Here is a tiny trained network, its code and every weight. The questions are about switching its units off for an input and a target symbol, where a switched-off unit gives its printed mean instead of its output.

import numpy as np


def w(rows, s, z=0):
    codes = np.array(rows[::2]) - 128.0
    scale = np.full(codes.shape[1], s)
    scale[-1] = z or s
    return codes * scale


def f(y):
    return np.maximum(y, 0)


def softmax(a):
    e = np.exp(a - a.max(-1, keepdims=True))
    return e / e.sum(-1, keepdims=True)


def log_softmax(a):
    a = a - a.max(-1, keepdims=True)
    return a - np.log(np.exp(a).sum(-1, keepdims=True))


def net(x, mask):
    ids = ['αβγθλμξστψ'.index(c) for c in x.split()]
    T = len(ids)
    res = E[ids] + P[:T]
    q, k, v = (res @ M[0].T for M in (Q, K, V))
    z = softmax(np.where(np.tri(T) > 0, q @ k.T / 3**0.5, -1e9)) @ v
    res = res + np.where(mask[0], z, O[0][:, -1]) @ O[0][:, :-1]
    y = f(res @ A[0][:, :-1].T + A[0][:, -1])
    res = res + np.where(mask[1:9], y, B[0][:, -1]) @ B[0][:, :-1]
    return log_softmax(res[-1] @ U[:, :-1].T + U[:, -1])


Q, K, V, O, A, B = {}, {}, {}, {}, {}, {}
E = w([
[192,140,68,166,108],'α',
[123,125,132,127,126],'β',
[103,93,107,162,149],'γ',
[113,160,103,153,140],'θ',
[127,116,172,104,107],'λ',
[249,91,105,154,83],'μ',
[129,158,141,116,116],'ξ',
[129,196,120,130,122],'σ',
[25,115,165,97,151],'τ',
[210,59,126,146,90],'ψ',
],0.015)
P = w([
[196,135,125,55,180],'0',
[153,141,163,164,100],'1',
[180,149,226,200,171],'2',
[213,151,189,111,235],'3',
[147,125,49,3,95],'4',
[106,130,137,164,22],'5',
[146,133,183,178,108],'6',
[184,143,130,67,179],'7',
[125,124,77,63,34],'8',
],0.0068)
Q[0] = w([
[252,128,171,202,171],'h1',
[90,162,252,185,241],'h1',
[86,132,174,225,40],'h1',
],0.031)
K[0] = w([
[230,95,105,83,164],'h1',
[121,140,115,37,253],'h1',
[164,144,209,185,200],'h1',
],0.036)
V[0] = w([
[99,249,53,178,151],'h1',
[186,178,115,127,93],'h1',
[154,31,31,187,175],'h1',
],0.019)
O[0] = w([
[160,180,224,201,124,1],'h1',
[100,160,167,159,134,226],'h1',
[108,138,126,131,2,240],'h1',
],0.018,0.0034)
A[0] = w([
[213,101,107,153,86,102],'n1',
[164,104,88,124,111,108],'n2',
[117,124,152,119,178,52],'n3',
[104,173,75,150,139,69],'n4',
[51,113,180,95,157,137],'n5',
[206,146,126,175,124,62],'n6',
[112,147,140,120,144,255],'n7',
[4,169,156,118,171,128],'n8',
],0.018,0.0098)
B[0] = w([
[170,83,128,61,154,227],'n1',
[153,169,170,184,139,245],'n2',
[185,236,117,82,100,223],'n3',
[112,169,71,147,119,145],'n4',
[76,137,75,127,100,199],'n5',
[98,191,45,128,100,197],'n6',
[99,6,141,208,190,228],'n7',
[130,117,222,44,108,219],'n8',
],0.021,0.011)
U = w([
[109,112,212,163,86,76],'α',
[76,1,115,136,163,196],'β',
[202,58,143,106,68,223],'γ',
[86,120,135,205,145,248],'θ',
[68,104,54,55,163,115],'λ',
[42,97,140,77,87,22],'μ',
[112,102,221,98,164,115],'ξ',
[130,189,163,130,107,4],'σ',
[188,129,121,170,171,120],'τ',
[107,159,65,134,73,88],'ψ',
],0.0048,0.004)

Each question gives the input, a string of symbols that net reads in full, and the target symbol t.
The units are the heads (3 rows each of Q, K, V and O) and the neurons (one row each of A and B). Each row of codes is followed by its name. A weight is (code - 128) times the scale printed after its matrix; where a second scale follows, it is the last column's (O, A, B and U).
mask holds one flag per unit, heads first, then neurons. A switched-off unit (its flag False) gives its mean, the last column of its rows in O or B, instead of its output. The means were averaged over made-up inputs and are rounded, as every weight is.
A unit's drop is (log p(t) with every unit on - log p(t) with that unit switched off) / (log p(t) with every unit on - log p(t) with every unit switched off).
The circuit of an input: a set's keep is (log p(t) with only the set's units on - log p(t) with every unit switched off) / (log p(t) with every unit on - log p(t) with every unit switched off). Starting from all 9 units, units are removed one at a time, each time the one whose removal leaves the highest keep (on an exact tie, the one counted first), for as long as the keep stays at least 0.8.
circuit, biggest first: the units of the circuit, biggest drop first
k most important neurons: the k neurons with the biggest drops, biggest first
drop of u: that unit's drop, to one decimal
input μ ξ β, target μ: circuit, biggest first -> (h1; n8)
input γ γ μ β β θ β, target β: 2 most important neurons -> (n3; n2)
input μ γ ξ θ ξ ξ ξ σ, target ξ: circuit, biggest first -> (h1; n8)
input β γ γ γ, target β: circuit, biggest first -> (n3; n2)
input ψ θ γ γ, target ψ: circuit, biggest first -> (h1; n7; n2)
input τ β θ θ γ λ, target θ: 4 most important neurons -> (n6; n7; n3; n1)
input λ σ γ, target λ: circuit, biggest first -> (h1)
input γ λ ξ θ ξ ξ θ, target θ: circuit, biggest first -> (h1; n6; n7; n3)
input μ γ γ σ ξ β γ ξ θ, target β: 4 most important neurons -> (n3; n2; n7; n6)
input γ γ ξ θ μ τ ξ β, target μ: circuit, biggest first -> (h1; n8)
input θ λ θ λ λ σ γ β, target λ: 2 most important neurons -> (n5; n3)
input γ α γ μ γ θ γ θ γ, target θ: circuit, biggest first -> (h1; n6; n7)
input ξ μ α θ, target ξ: 3 most important neurons -> (n8; n7; n3)
input μ μ τ ψ μ α, target ψ: circuit, biggest first -> (h1; n4)
input τ θ γ θ α, target ψ: circuit, biggest first -> (h1; n6)
input τ λ γ ξ, target τ: 3 most important neurons -> (n8; n3; n2)
input θ γ β ξ ξ γ, target β: 3 most important neurons -> (n3; n2; n6)
input ξ σ γ τ ξ, target σ: 4 most important neurons -> (n3; n6; n8; n1)
input γ ψ γ ξ ξ γ α ξ, target ξ: 4 most important neurons -> (n8; n7; n3; n6)
input γ μ ψ γ ψ α θ ξ, target ψ: 2 most important neurons -> (n7; n4)
input θ γ γ ξ ψ γ γ, target ξ: 4 most important neurons -> (n8; n3; n7; n6)
input α μ ξ σ γ μ ξ ξ θ, target μ: drop of h1 -> 1.2
